Each row is followed by its class.
  33  102 -164   92  144 -379   19   39  122   91 -180  -77 -268 -148 -238 -392  -84  211 -362   75   -9  -66  -33  241 -268   97 -241 -262  -57   43   40  164 -> <103>
 452 -350  257  344  365 -630 -239  258  136  -50 -221  -26  221   63  -76 -339   12  261 -478   37 -285  -31  -34  177 -188  -39 -538 -256  -59   81 -203  206 -> <151>
 194   34   82  110  177 -329 -122  301  199  169 -217  -54 -488 -106 -206 -535  173  304 -217  -15  -85  -80  -66  158 -284  254 -379 -309 -113 -259  220  -17 -> <88>
 740  620   63  144  302 -572 -101  477  218   99 -483 -518 -899 -181 -223  136 -365  139 -422 -220   15   51  356  246 -283  -92  -79 -487 -100   90 -492  226 -> <174>
  99  170  -24  118  186 -374   34  105  153  126 -244 -111 -326 -180 -269 -437  -65  250 -396   13  -28  -49  -58  268 -279   97 -322 -313  -57  -88   41  149 -> <141>
 336  342  335  -16  164  468   66  308   53 -418 -325  178 -279 -160  338 -146 -222  258  263 -153  -14  102 -325  -10   30  246 -508 -115  -30   56 -579  187 -> <151>
 220   79   99  126  162 -369 -123  298  156  187 -232 -126 -500  -96 -231 -504  218  351 -278    5 -111  -35  -39  198 -282  254 -410 -320  -92 -229  216   29 -> <103>
 341  377  280    6  160  420   20  299  105 -395 -277   55 -348  -34  206   78 -242  170  228 -164  -42  187 -229  130   50  238 -346 -425  -26   19 -640  248 -> <95>
 362  240  398  -61  150  406    1  328  103 -559 -340  388 -297  -95  395  -63 -361  111  424 -161  -61    7 -397  -75  126  354 -427  -71  -69  236 -733  165 -> <46>
 521 -259  300  294  315 -704 -175  532  141 -189 -331  -32 -161  151  -42 -175  -71  313 -466   79 -269  -19   37  382 -187  102 -499 -409  -88  296 -217  212 -> <174>
 291   60  104  153  235 -407 -150  366  191  154 -255 -138 -560 -102 -270 -470  218  364 -286  -38 -103  -58  -14  285 -316  213 -385 -367 -121 -302  219   61 -> <5>
 690  648   25  159  283 -541  -76  439  202   82 -492 -521 -875 -162 -213  159 -429  136 -396 -218   17   68  340  258 -271  -88  -85 -484  -75   81 -556  251 -> <216>
 236   18  235  196  305 -240  -69  125  322   30 -316  -44 -253  -84 -267 -693   27  334 -369   -8 -170 -174 -211  225 -344  139 -551 -250 -155 -315   44   50 -> <88>
 281  212  280   43  177 -244  -65  247  305  -99 -383   45 -523  -63 -146 -448 -196  283 -192  -20  -84 -148 -104  145 -212  295 -423 -175  -99 -167  -48  109 -> <46>
 699  673   29  114  328 -550  -25  431  221   73 -492 -531 -844 -186 -189  185 -411  177 -455 -224   45   -8  298  295 -295 -110  -50 -451  -97  154 -581  233 -> <11>
 415  360  289   51  166  458    3  296  122 -464 -317   85 -315   10  251   79 -273  179  238 -164  -48  228 -183   61   47  161 -399 -387  -23   28 -690  241 -> <95>
 597  483   50  196  313 -406   27  142  227  166 -390 -487 -514 -154 -174 -189  -52  249 -491 -185  -52  -68    0   87 -362 -257 -268 -421 -113    4 -409  -31 -> <141>
 376  199  449  -60   55  436  -59  219   33 -525 -319  390 -258  -22  407  -53 -310   87  537 -166 -119  -19 -410 -200  213  372 -447   28  -61  222 -722  211 -> <95>
 507  556   73   92  284 -408  -35  260  214  164 -327 -441 -650 -269 -248 -124 -173  157 -432 -156   24  -13   27  226 -298  -24 -122 -458 -107  103 -305   89 -> <95>
 406  266  428  -26  125  459   26  328  125 -587 -374  376 -308  -56  441  -88 -373  117  435 -166  -91   36 -387 -119  125  318 -515  -71  -48  233 -754  164 -> <5>
 314  283  247   80  179 -280  -19  247  282  -31 -396  -41 -590  -73 -152 -442 -124  344 -241  -61  -60 -108  -68  155 -232  255 -466 -259  -83 -193  -32  116 -> <88>
 257  108  132  127  176 -397 -107  301  206  110 -283 -143 -568  -40 -242 -458   68  325 -278  -33  -93  -83  -21  257 -281  221 -384 -340  -98 -202  148   66 -> <4>
 574 -196  299  240  374 -562 -183  585  164 -231 -324   80  -84  -46   33 -151 -193  274 -300   23 -207  -59   49  238 -178  150 -429 -252 -146  317 -336  247 -> <151>
 260  312  264  -60  127  472   44  210   44 -411 -235  182 -217 -122  294  -82 -222  208  327 -146  -23   71 -335    2   54  281 -398 -157  -26   55 -563  219 -> <216>
 497 -173  308  258  309 -711 -113  557   91 -182 -349  -23 -162  100   65 -154  -99  347 -474   74 -194  -18   32  377 -160   93 -514 -329  -42  362 -254  190 -> <141>
 421  369  404   10  128  368  -27  345   49 -422 -329   92 -400    6  278  119 -290  168  286 -193  -72  157 -195   76  118  303 -397 -330  -29   71 -687  274 -> <88>
 224   72   54   99  208 -418  -93  275  226  107 -250  -92 -504  -88 -254 -526  109  344 -329   31  -68 -125  -45  261 -330  193 -358 -293 -126 -126  231   27 -> <141>
 537 -203  260  317  327 -730 -161  576  102 -194 -326  -57 -159  117  -12 -134  -27  341 -479   82 -250   57   74  399 -181   82 -507 -417  -75  405 -235  240 -> <103>
 407  228  351  -54   84  431   -8  286   94 -523 -334  378 -316  -77  410  -58 -356   81  448 -141  -68   24 -316 -200  120  310 -430  -55  -58  228 -719  129 -> <5>
 339  193  325  -71   73  360  -26  281   36 -545 -267  354 -303  -51  372    8 -339  104  440 -115  -45   19 -324  -68  169  349 -362  -91  -58  303 -638  220 -> <151>
 259   53   97   81  162 -419 -137  349  219   85 -270  -34 -561  -48 -194 -428   25  273 -201   22 -106 -117  -24  189 -263  319 -327 -292 -116 -112  125   33 -> <216>
 123  143  -71   87  178 -337  -19  145  224   67 -238  -79 -385 -118 -274 -471  -74  232 -404   98  -51  -66  -49  289 -305  137 -290 -322  -84  -38   75  107 -> <95>
 562  522    9   80  318 -501  -64  347  225   87 -358 -406 -724 -252 -243    4 -303  108 -433 -136   63  -59  123  276 -335  -17   -5 -438 -146  241 -348  118 -> <5>
 279  337  300  -43  147  463    9  230  -27 -427 -313  214 -363 -194  326    4 -444  142  330 -190   51  122 -299   73  131  255 -424 -160   35   29 -774  329 -> <11>
   9  110 -179   75  177 -418   67  115  149   80 -165  -72 -222 -206 -231 -451  -35  250 -440  111    6  -23  -74  301 -288  110 -266 -279  -60   79  121  131 -> <46>
 258   60  149  137  227 -412 -142  330  189  129 -284  -98 -510  -94 -253 -465   76  303 -280  -28 -116  -90  -54  268 -270  233 -384 -314 -113 -227  111  113 -> <191>
 555 -151  224  280  344 -509 -163  398  254 -136 -334   50   28  -56  -26 -350 -213  182 -400   17 -248   -6   77   55 -243  -24 -503 -253 -106  228 -361  133 -> <46>
 512 -171  267  270  337 -498 -155  335  249  -91 -329   80   56  -19    3 -390 -169  221 -392    8 -248  -43   -3  -33 -248    1 -546 -210  -73  174 -306   95 -> <151>
 218  -61   63  135  195 -307  -90  186  274  -19 -213   -3 -233  -33 -251 -533   17  238 -297  123 -203 -168 -120  201 -303  188 -345 -232 -196  -32   83   27 -> <4>
 536 -216  309  276  300 -759 -190  549   90 -164 -359  -53 -204  115  -19 -131  -91  305 -460   75 -222   12   78  379 -136   88 -486 -345  -56  332 -238  268 -> <95>
 507 -225  294  273  343 -588 -167  411  229 -147 -333   29   53   63   26 -305 -137  224 -398   48 -255  -34  -14  136 -181   34 -534 -194  -72  254 -285  177 -> <95>
 259   11  167  168  230 -426 -145  275  178  113 -283 -126 -466  -56 -242 -491  134  353 -284  -52 -111  -97  -78  287 -285  198 -445 -302 -105 -243  181  125 -> <5>
 592  480  165  148  329 -396    5  277  251   78 -468 -384 -629 -145 -139 -134 -212  200 -400 -195   -9 -117   -7  101 -336 -132 -220 -307 -121   47 -427   20 -> <191>
 470  554  -25   54  307 -470  -43  268  189  169 -299 -400 -671 -315 -258  -34 -233  135 -425 -151   94  -26   77  229 -327   -6    5 -442 -102  121 -308   83 -> <216>
 794  569   71  228  308 -564  -14  268  183  117 -445 -593 -757 -237 -311   -9 -203  167 -511 -242  -25  -64  286  287 -323 -318 -118 -439 -181  205 -432  153 -> <4>
 715  625   -8  166  321 -546  -50  461  243   59 -486 -541 -806 -165 -203  155 -393  138 -442 -222   21   51  339  266 -320 -135  -74 -500 -111  161 -544  232 -> <5>
 522 -157  294  226  345 -511 -139  639  215 -169 -338   63 -112  -41  100 -267 -114  306 -307   51 -203    8   51  129 -227  150 -519 -239  -98  238 -267  130 -> <103>
 336  247  258  103  180 -297  -31  244  247  -50 -404  -56 -572  -69 -158 -411 -153  357 -257  -72  -46  -98  -31  187 -235  224 -471 -242  -72 -194  -33  158 -> <174>
  66  207  -14   94  185 -400   47   89  145   53 -286  -98 -353 -141 -226 -403 -187  261 -410   32    8  -39  -66  305 -243  148 -346 -271  -17  -54  -25  232 -> <46>
 206   70   74  150  181 -380  -90  322  191  165 -263 -121 -523  -78 -231 -508  133  336 -278   -2  -75  -45  -41  211 -322  234 -392 -368  -87 -285  187    2 -> <216>
 319  338  218  -34  164  430   69  212   53 -387 -251  156 -204 -145  301 -133 -161  245  236 -132  -29   62 -309  -26    7  213 -429 -122  -64  148 -552  179 -> <88>
 386  297  248   99  172  326   29  316   34 -460 -264   21 -242   -2  242   96 -183  243  157 -147  -56  243 -196  193   60  159 -422 -465  -29   77 -670  280 -> <46>
 340  295  330   65  201 -244  -76  258  266  -35 -419  -58 -614  -90 -187 -387 -189  321 -202 -106  -58 -109  -33  176 -201  249 -441 -202  -75 -285  -80  197 -> <191>
 517 -264  313  241  351 -582 -190  614  154 -130 -300   68  -24  -38   78 -235  -39  305 -315   43 -233  -24   14  211 -167  159 -499 -232 -108  192 -252  169 -> <95>
  29  156  -97  103  139 -362    4   37  113  144 -179 -107 -329 -154 -294 -399  -37  222 -372   44  -20  -10  -22  263 -240  120 -276 -289  -19  -89   98  187 -> <103>
 737  637   29  158  300 -511  -52  416  217  119 -472 -563 -817 -178 -209  121 -321  133 -457 -222  -14   28  362  245 -304 -170  -90 -450 -112  120 -524  176 -> <5>
 605  462   89  184  331 -406   11  225  287  130 -412 -463 -549 -132 -177 -161 -106  218 -447 -191  -48  -73    8   94 -351 -191 -242 -396 -119   16 -406  -10 -> <95>
 583  383  102  184  339 -408    9   83  242  109 -387 -403 -443 -142 -181 -240 -117  192 -487 -153  -69 -186  -46   94 -344 -241 -254 -283 -145   65 -415  -18 -> <88>
 751  630   43  200  307 -552    1  324  193  186 -436 -596 -790 -299 -271  -41 -167  208 -501 -232   17  -11  296  204 -341 -233 -152 -442 -147  130 -417  123 -> <103>
 431  364  230   34  180  326   13  314   96 -432 -278   67 -345  -28  223  113 -242  194  201 -151  -58  176 -156   95   27  210 -350 -390  -49  123 -660  260 -> <5>
 288  273  305  -37  151  500   22  179   59 -433 -221  210 -137 -129  278 -154 -166  185  308 -148  -81   45 -356    4   55  241 -441  -83  -60   98 -536  219 -> <5>
 541 -223  309  229  366 -502 -190  549  168 -183 -308  121  -28  -78   86 -287 -122  285 -251   30 -195  -44    7   75 -192  148 -504 -175 -137  215 -298  174 -> <88>
  98  105  -23  140  246 -449   34   85  151   64 -278  -82 -246 -178 -232 -459 -113  297 -457   33  -11  -80 -112  335 -290   75 -380 -265  -59  -16    9  208 -> <141>
 690  611   39  123  339 -506  -79  433  262   68 -483 -494 -808 -209 -216  116 -475  104 -466 -200   34   21  324  271 -318 -151  -54 -488  -96  111 -587  216 -> <11>
 566 -122  164  299  335 -528 -128  423  237  -95 -332  -10  -23  -70  -24 -355 -139  232 -443   30 -221   37  118   60 -264  -56 -520 -279  -99  186 -328   89 -> <46>
 544 -109  191  279  348 -538 -119  410  239 -117 -334   -2   -5  -60  -26 -325 -182  225 -439   20 -218   18   93   78 -256  -36 -502 -286  -93  224 -351  133 -> <46>
 551 -181  271  280  315 -702 -135  588  144 -179 -361  -40 -224  148   24 -129  -81  327 -489   85 -215    9  117  337 -194   71 -482 -411  -63  294 -258  158 -> <88>
 544  393   76  180  333 -447   13  218  206  109 -397 -384 -528 -151 -152 -155 -144  202 -482 -161  -17 -118   -5  153 -358 -203 -207 -326 -104   67 -371  -15 -> <174>
 496 -240  309  283  354 -627 -189  319  171  -97 -310   33   55   57  -30 -325 -110  234 -432   33 -252  -90  -34  127 -190   25 -517 -198  -71  197 -284  190 -> <191>
 340  229  320   83  191 -213  -49  172  279 -138 -413   15 -468  -48 -103 -446 -246  297 -180  -64 -101 -172 -127  166 -200  232 -489 -158  -90 -113 -147  170 -> <216>
 503 -194  280  272  343 -741 -157  585   99 -165 -337  -24 -133   54   21 -168  -80  328 -477   62 -204   40   49  359 -169   94 -504 -321  -49  339 -235  225 -> <46>
 770  598   54  220  304 -531   -3  215  222  178 -425 -615 -760 -250 -326  -68 -177  189 -521 -242   -3  -45  265  189 -349 -302 -150 -500 -164  115 -394  115 -> <151>
 291  192  226   74  197 -248  -58  174  245  -51 -343    6 -480 -101 -171 -418 -135  337 -200  -49  -55 -152  -91  133 -229  235 -410 -191 -104 -226  -82  138 -> <11>
